Here is a tiny trained network, its code and every weight. The questions are about switching its units off for an input and a class, where a switched-off unit gives its printed mean instead of its output.

import numpy as np


def w(rows, s, z=0):
    codes = np.array(rows[::2]) - 128.0
    scale = np.full(codes.shape[1], s)
    scale[-1] = z or s
    return codes * scale


def f(y):
    return y / 2 * (1 + np.tanh(0.7978845608 * (y + 0.044715 * y**3)))


def log_softmax(a):
    a = a - a.max(-1, keepdims=True)
    return a - np.log(np.exp(a).sum(-1, keepdims=True))


def net(x, mask):
    res = np.array(x, float).reshape(1, 3) / 4 @ E
    y = f(res @ A[0][:, :-1].T + A[0][:, -1])
    res = res + np.where(mask, y, B[0][:, -1]) @ B[0][:, :-1]
    return log_softmax(res[-1] @ U[:, :-1].T + U[:, -1])


A, B = {}, {}
E = w([
[121,112,54],'x0',
[113,212,90],'x1',
[250,176,115],'x2',
],0.016)
A[0] = w([
[31,150,96,162],'n0',
[20,121,118,144],'n1',
[171,249,184,195],'n2',
[194,179,68,197],'n3',
[114,79,243,199],'n4',
[87,151,135,3],'n5',
[176,49,78,207],'n6',
[55,133,88,109],'n7',
[24,191,119,223],'n8',
[165,147,51,103],'n9',
[26,111,118,166],'n10',
],0.017,0.011)
B[0] = w([
[71,239,139,223],'n0',
[30,172,188,238],'n1',
[247,145,181,249],'n2',
[172,213,45,237],'n3',
[134,32,241,240],'n4',
[215,86,80,133],'n5',
[19,99,84,202],'n6',
[36,141,156,190],'n7',
[118,238,202,241],'n8',
[72,145,77,179],'n9',
[15,157,171,243],'n10',
],0.013,0.019)
U = w([
[66,149,30,202],'0',
[239,249,49,110],'1',
[192,151,107,5],'2',
[75,35,171,237],'3',
[69,222,188,58],'4',
[233,198,192,49],'5',
],0.015,0.013)

Each question gives the input, the list of numbers given to net, and the class t.
The units are the neurons (one row each of A and B). Each row of codes is followed by its name. A weight is (code - 128) times the scale printed after its matrix; where a second scale follows, it is the last column's (A, B and U).
mask holds one flag per neuron, in row order. A switched-off neuron (its flag False) gives its mean, the last column of its row in B, instead of its output. The means were averaged over made-up inputs and are rounded, as every weight is.
A unit's drop is (log p(t) with every unit on - log p(t) with that unit switched off) / (log p(t) with every unit on - log p(t) with every unit switched off).
unit that matters most: the unit with the biggest drop
k most important neurons: the k neurons with the biggest drops, biggest first
drop of u: that unit's drop, to one decimal
input [7,-4,5], class 0: unit that matters most	n6
input [5,-1,4], class 0: 4 most important neurons	[n6, n2, n8, n9]
input [6,-4,-1], class 0: 4 most important neurons	[n4, n8, n2, n6]
input [3,-3,3], class 0: 2 most important neurons	[n2, n6]
input [7,-3,8], class 1: 2 most important neurons	[n3, n10]
input [-8,7,4], class 1: 2 most important neurons	[n4, n3]
input [8,-3,7], class 0: 3 most important neurons	[n6, n2, n9]
input [4,-4,5], class 0: 2 most important neurons	[n6, n2]
input [7,-8,6], class 0: drop of n6	0.2
input [7,-8,8], class 0: drop of n6	0.5
input [-1,-3,3], class 5: drop of n10	0.3
